Below is a small trained network, with its code and all its weights. Each question gives an input and a class and asks what happens when units are switched off, that is, made to give their printed mean instead of their output.

import numpy as np


def w(rows, s, z=0):
    codes = np.array(rows[::2]) - 128.0
    scale = np.full(codes.shape[1], s)
    scale[-1] = z or s
    return codes * scale


def norm(h):
    return h / np.sqrt((h * h).mean(-1, keepdims=True) + 1e-5)


def f(y):
    return y / 2 * (1 + np.tanh(0.7978845608 * (y + 0.044715 * y**3)))


def log_softmax(a):
    a = a - a.max(-1, keepdims=True)
    return a - np.log(np.exp(a).sum(-1, keepdims=True))


def net(x, mask):
    res = np.array(x, float).reshape(1, 4) / 4 @ E
    u = 0
    for l in range(3):
        y = f(norm(res) @ A[l][:, :-1].T + A[l][:, -1])
        res = res + np.where(mask[u : u + 16], y, B[l][:, -1]) @ B[l][:, :-1]
        u += 16
    return log_softmax(norm(res)[-1] @ U[:, :-1].T + U[:, -1])


A, B = {}, {}
E = w([
[34,164,140,52,124,180,214,64,159,217,147,74],'x0',
[97,199,134,59,73,67,141,171,4,116,176,182],'x1',
[171,75,104,150,36,176,161,66,83,91,161,84],'x2',
[89,159,45,135,197,173,139,155,73,66,95,76],'x3',
],0.0029)
A[0] = w([
[175,100,198,129,88,99,123,120,164,176,183,172,26],'0.n1',
[166,74,126,198,182,189,100,66,225,144,44,105,101],'0.n2',
[164,116,189,169,73,100,149,114,172,174,179,206,24],'0.n3',
[174,74,128,130,6,204,139,50,74,37,189,38,30],'0.n4',
[176,68,101,160,114,76,79,142,82,105,81,159,48],'0.n5',
[71,150,22,143,216,173,167,159,66,35,117,44,105],'0.n6',
[124,114,119,140,156,134,143,152,118,123,136,128,61],'0.n7',
[171,82,239,135,54,74,147,110,177,196,198,195,77],'0.n8',
[210,80,90,177,96,54,29,196,91,58,76,180,102],'0.n9',
[111,204,136,68,84,108,136,176,24,109,185,179,115],'0.n10',
[173,65,116,145,14,209,140,52,78,63,185,54,5],'0.n11',
[167,87,135,143,37,190,134,73,85,71,185,66,37],'0.n12',
[73,138,41,137,197,165,153,167,84,38,121,63,55],'0.n13',
[158,55,109,167,186,168,115,74,199,132,97,122,67],'0.n14',
[94,195,130,81,90,91,137,156,33,107,170,188,98],'0.n15',
[153,124,118,126,137,120,145,134,132,131,125,143,81],'0.n16',
],0.002,0.0024)
B[0] = w([
[127,162,86,72,106,151,63,124,112,124,45,128,111],'0.n1',
[73,86,132,76,77,10,145,192,91,118,152,56,210],'0.n2',
[126,162,90,61,115,142,43,111,108,119,51,116,114],'0.n3',
[152,85,36,162,125,106,204,113,95,230,71,213,161],'0.n4',
[133,155,132,130,130,158,145,136,147,98,176,145,109],'0.n5',
[210,157,119,45,25,125,57,86,190,179,63,150,201],'0.n6',
[120,130,155,115,138,134,99,120,107,123,121,145,78],'0.n7',
[165,186,75,51,72,138,60,95,160,116,1,110,206],'0.n8',
[148,190,150,138,118,209,206,120,196,86,219,117,225],'0.n9',
[125,52,118,136,117,73,129,152,174,148,108,28,250],'0.n10',
[103,79,36,156,127,115,183,116,87,218,77,219,139],'0.n11',
[115,103,70,146,157,105,165,121,105,200,91,210,123],'0.n12',
[191,165,131,54,52,126,38,86,164,171,51,160,138],'0.n13',
[74,99,128,101,93,76,124,180,91,131,143,93,140],'0.n14',
[101,40,127,142,120,80,114,148,168,141,109,25,220],'0.n15',
[111,132,152,135,155,124,101,104,102,114,131,125,92],'0.n16',
],0.0026,0.0014)
A[1] = w([
[100,172,131,88,91,86,126,144,5,112,173,157,63],'1.n1',
[110,188,145,95,91,84,129,150,11,123,165,155,64],'1.n2',
[136,134,119,126,126,127,134,129,139,123,129,122,125],'1.n3',
[140,45,144,188,197,178,96,80,189,135,98,82,41],'1.n4',
[93,151,163,118,212,91,109,158,151,147,113,177,50],'1.n5',
[81,117,130,89,141,121,149,104,135,198,82,110,128],'1.n6',
[106,179,145,89,96,89,126,153,15,112,175,156,57],'1.n7',
[133,117,97,122,124,127,116,129,150,129,93,111,110],'1.n8',
[113,126,65,147,202,190,121,117,58,88,117,85,35],'1.n9',
[118,165,167,99,105,102,134,141,23,134,156,164,37],'1.n10',
[153,56,130,193,178,185,109,105,199,157,72,80,79],'1.n11',
[125,165,191,94,116,159,96,150,153,71,137,76,131],'1.n12',
[108,105,181,131,128,140,144,145,139,79,161,42,122],'1.n13',
[106,180,35,126,207,207,118,136,34,71,61,72,5],'1.n14',
[72,107,133,121,130,103,117,98,106,157,80,116,71],'1.n15',
[107,169,165,102,175,108,93,169,165,130,117,144,78],'1.n16',
],0.0035,0.003)
B[1] = w([
[104,55,117,141,124,107,133,143,185,132,110,81,213],'1.n1',
[102,46,117,132,133,108,134,138,209,121,95,70,213],'1.n2',
[120,132,128,123,118,122,132,137,126,131,129,139,130],'1.n3',
[72,65,147,79,104,56,137,180,135,108,119,90,173],'1.n4',
[164,81,84,166,141,141,176,95,95,163,88,166,165],'1.n5',
[192,150,142,182,108,131,127,174,116,4,170,166,249],'1.n6',
[97,55,122,130,132,113,129,136,195,128,111,73,201],'1.n7',
[117,146,133,110,100,104,139,157,118,130,141,144,132],'1.n8',
[131,92,214,99,103,136,103,90,162,149,112,165,99],'1.n9',
[98,50,151,166,151,139,119,122,202,117,101,77,144],'1.n10',
[60,91,125,77,77,42,127,186,111,117,132,81,213],'1.n11',
[148,118,84,135,85,121,159,103,95,147,132,114,184],'1.n12',
[162,149,91,129,115,100,134,119,117,142,144,107,155],'1.n13',
[134,90,190,47,46,164,34,78,239,137,31,213,144],'1.n14',
[172,134,137,178,128,140,103,168,135,82,155,141,119],'1.n15',
[155,55,75,143,121,150,175,78,87,152,94,145,191],'1.n16',
],0.0037,0.0016)
A[2] = w([
[144,177,115,135,101,94,128,149,117,135,183,121,150],'2.n1',
[112,80,169,137,139,115,102,146,163,135,129,95,83],'2.n2',
[78,139,92,103,179,185,98,123,82,98,92,103,5],'2.n3',
[117,138,168,69,68,148,41,88,166,134,48,159,73],'2.n4',
[155,95,249,105,66,102,74,53,171,188,136,189,21],'2.n5',
[104,130,166,113,180,100,114,163,136,135,132,137,44],'2.n6',
[159,129,133,153,89,95,127,129,138,130,160,124,159],'2.n7',
[93,149,147,135,253,97,115,161,140,187,83,184,34],'2.n8',
[162,106,117,147,125,126,107,140,142,113,128,110,144],'2.n9',
[83,170,133,96,117,157,175,80,150,176,156,81,139],'2.n10',
[169,107,170,208,164,137,29,149,100,34,156,166,51],'2.n11',
[117,195,97,98,103,96,122,164,45,125,161,156,139],'2.n12',
[56,186,189,100,156,211,150,79,131,167,189,91,4],'2.n13',
[102,157,150,120,215,98,117,167,153,161,93,157,67],'2.n14',
[65,173,178,101,151,195,156,85,131,163,170,95,30],'2.n15',
[129,146,107,143,127,124,118,133,137,127,129,106,144],'2.n16',
],0.0039,0.0026)
B[2] = w([
[148,158,119,133,189,136,114,136,120,126,102,131,174],'2.n1',
[86,138,117,91,119,114,144,138,101,116,131,87,178],'2.n2',
[179,93,133,99,4,136,96,118,177,139,115,139,77],'2.n3',
[199,201,103,92,125,144,72,140,146,139,93,133,201],'2.n4',
[109,152,8,54,110,231,70,139,127,56,25,86,191],'2.n5',
[139,61,82,124,10,188,152,87,110,85,164,68,107],'2.n6',
[97,154,111,106,192,161,136,136,120,138,90,143,217],'2.n7',
[174,65,61,173,54,171,180,40,43,160,137,149,176],'2.n8',
[91,168,138,89,153,136,157,119,119,147,131,144,183],'2.n9',
[199,125,126,175,167,97,89,196,127,69,122,185,255],'2.n10',
[80,178,188,103,76,211,249,152,189,75,213,160,171],'2.n11',
[137,131,163,152,209,91,103,125,164,162,105,108,143],'2.n12',
[149,139,167,166,107,159,151,194,164,16,187,189,168],'2.n13',
[152,70,75,146,14,153,170,67,70,142,142,121,156],'2.n14',
[168,129,154,165,106,142,129,183,155,37,175,172,155],'2.n15',
[135,143,146,127,124,112,113,122,115,133,137,134,149],'2.n16',
],0.0038,0.0017)
U = w([
[50,54,140,103,120,40,135,178,166,122,136,17,158],'0',
[153,189,178,157,128,180,173,183,169,34,218,185,161],'1',
[164,180,93,45,81,181,30,106,160,138,36,139,155],'2',
[150,53,65,186,99,155,196,57,56,192,124,177,154],'3',
[144,208,153,153,254,79,92,116,87,198,137,119,122],'4',
[80,134,221,151,156,182,56,68,93,177,159,116,2],'5',
[74,139,200,148,149,177,53,78,94,172,170,121,32],'6',
[105,137,184,128,156,166,66,57,109,167,185,116,52],'7',
],0.0089,0.0056)

Each question gives the input, the list of numbers given to net, and the class t.
The units are the neurons (one row each of A and B). Each row of codes is followed by its name. A weight is (code - 128) times the scale printed after its matrix; where a second scale follows, it is the last column's (A, B and U).
mask holds one flag per neuron, layer by layer. A switched-off neuron (its flag False) gives its mean, the last column of its row in B, instead of its output. The means were averaged over made-up inputs and are rounded, as every weight is.
A unit's drop is (log p(t) with every unit on - log p(t) with that unit switched off) / (log p(t) with every unit on - log p(t) with every unit switched off).
The circuit of an input: a set's keep is (log p(t) with only the set's units on - log p(t) with every unit switched off) / (log p(t) with every unit on - log p(t) with every unit switched off). Starting from the 12 units with the biggest drops (on a tie, the unit counted first), units are removed one at a time, each time the one whose removal leaves the highest keep (on an exact tie, the one counted first), for as long as the keep stays at least 0.8.
units of the circuit, in order: the units of the circuit, biggest drop first
most important unit: the unit with the biggest drop
k most important neurons: the k neurons with the biggest drops, biggest first
top k neurons in layer l: the k neurons of layer l with the biggest drops, biggest first
drop of u: that unit's drop, to one decimal
input [2,-6,5,5], class 0: units of the circuit, in order => 1.n11
input [3,-4,-3,5], class 2: 4 most important neurons => 1.n14, 0.n10, 0.n15, 2.n4
input [1,0,-1,3], class 4: units of the circuit, in order => 1.n2, 1.n7
input [6,2,6,-6], class 1: top 2 neurons in layer 1 => 1.n14, 1.n16
input [1,-4,-7,-7], class 2: 2 most important neurons => 2.n5, 0.n8
input [-5,5,0,-6], class 2: 3 most important neurons => 0.n8, 1.n6, 2.n5
input [-7,4,4,8], class 2: 2 most important neurons => 1.n14, 0.n6
input [-4,-7,-6,0], class 0: 2 most important neurons => 1.n11, 1.n4
input [-1,5,-8,7], class 3: 4 most important neurons => 2.n8, 0.n8, 2.n14, 1.n5
input [1,7,-7,4], class 0: top 2 neurons in layer 1 => 1.n2, 1.n7
input [7,-2,1,8], class 2: 2 most important neurons => 1.n14, 0.n9
input [2,3,-8,-6], class 3: 2 most important neurons => 2.n8, 0.n6
input [8,-5,-3,8], class 1: 3 most important neurons => 2.n13, 0.n8, 2.n15
input [-4,6,6,-4], class 0: top 2 neurons in layer 2 => 2.n8, 2.n14
input [-7,0,6,2], class 1: units of the circuit, in order => 2.n11
input [-5,-4,-7,-5], class 3: 2 most important neurons => 1.n6, 2.n8
input [-5,-5,-6,2], class 3: 2 most important neurons => 1.n6, 2.n8
input [-2,3,-1,3], class 4: 3 most important neurons => 0.n10, 0.n15, 0.n2
input [-4,-6,-4,7], class 2: 2 most important neurons => 1.n14, 0.n10
input [-8,-3,-6,-2], class 1: most important unit => 2.n11
input [6,0,-6,2], class 1: 2 most important neurons => 2.n13, 2.n15
input [2,-7,7,-4], class 0: top 2 neurons in layer 2 => 2.n8, 2.n14
input [-4,4,4,1], class 0: top 4 neurons in layer 2 => 2.n8, 2.n10, 2.n14, 2.n13
input [8,-2,8,3], class 1: top 3 neurons in layer 1 => 1.n16, 1.n5, 1.n12
input [-2,-3,0,0], class 4: drop of 0.n2 => 0.5
input [3,-6,6,5], class 0: top 2 neurons in layer 1 => 1.n11, 1.n4
input [-5,5,2,-1], class 0: drop of 1.n1 => 0.3
input [-7,-5,5,-3], class 1: drop of 0.n15 => 0.1
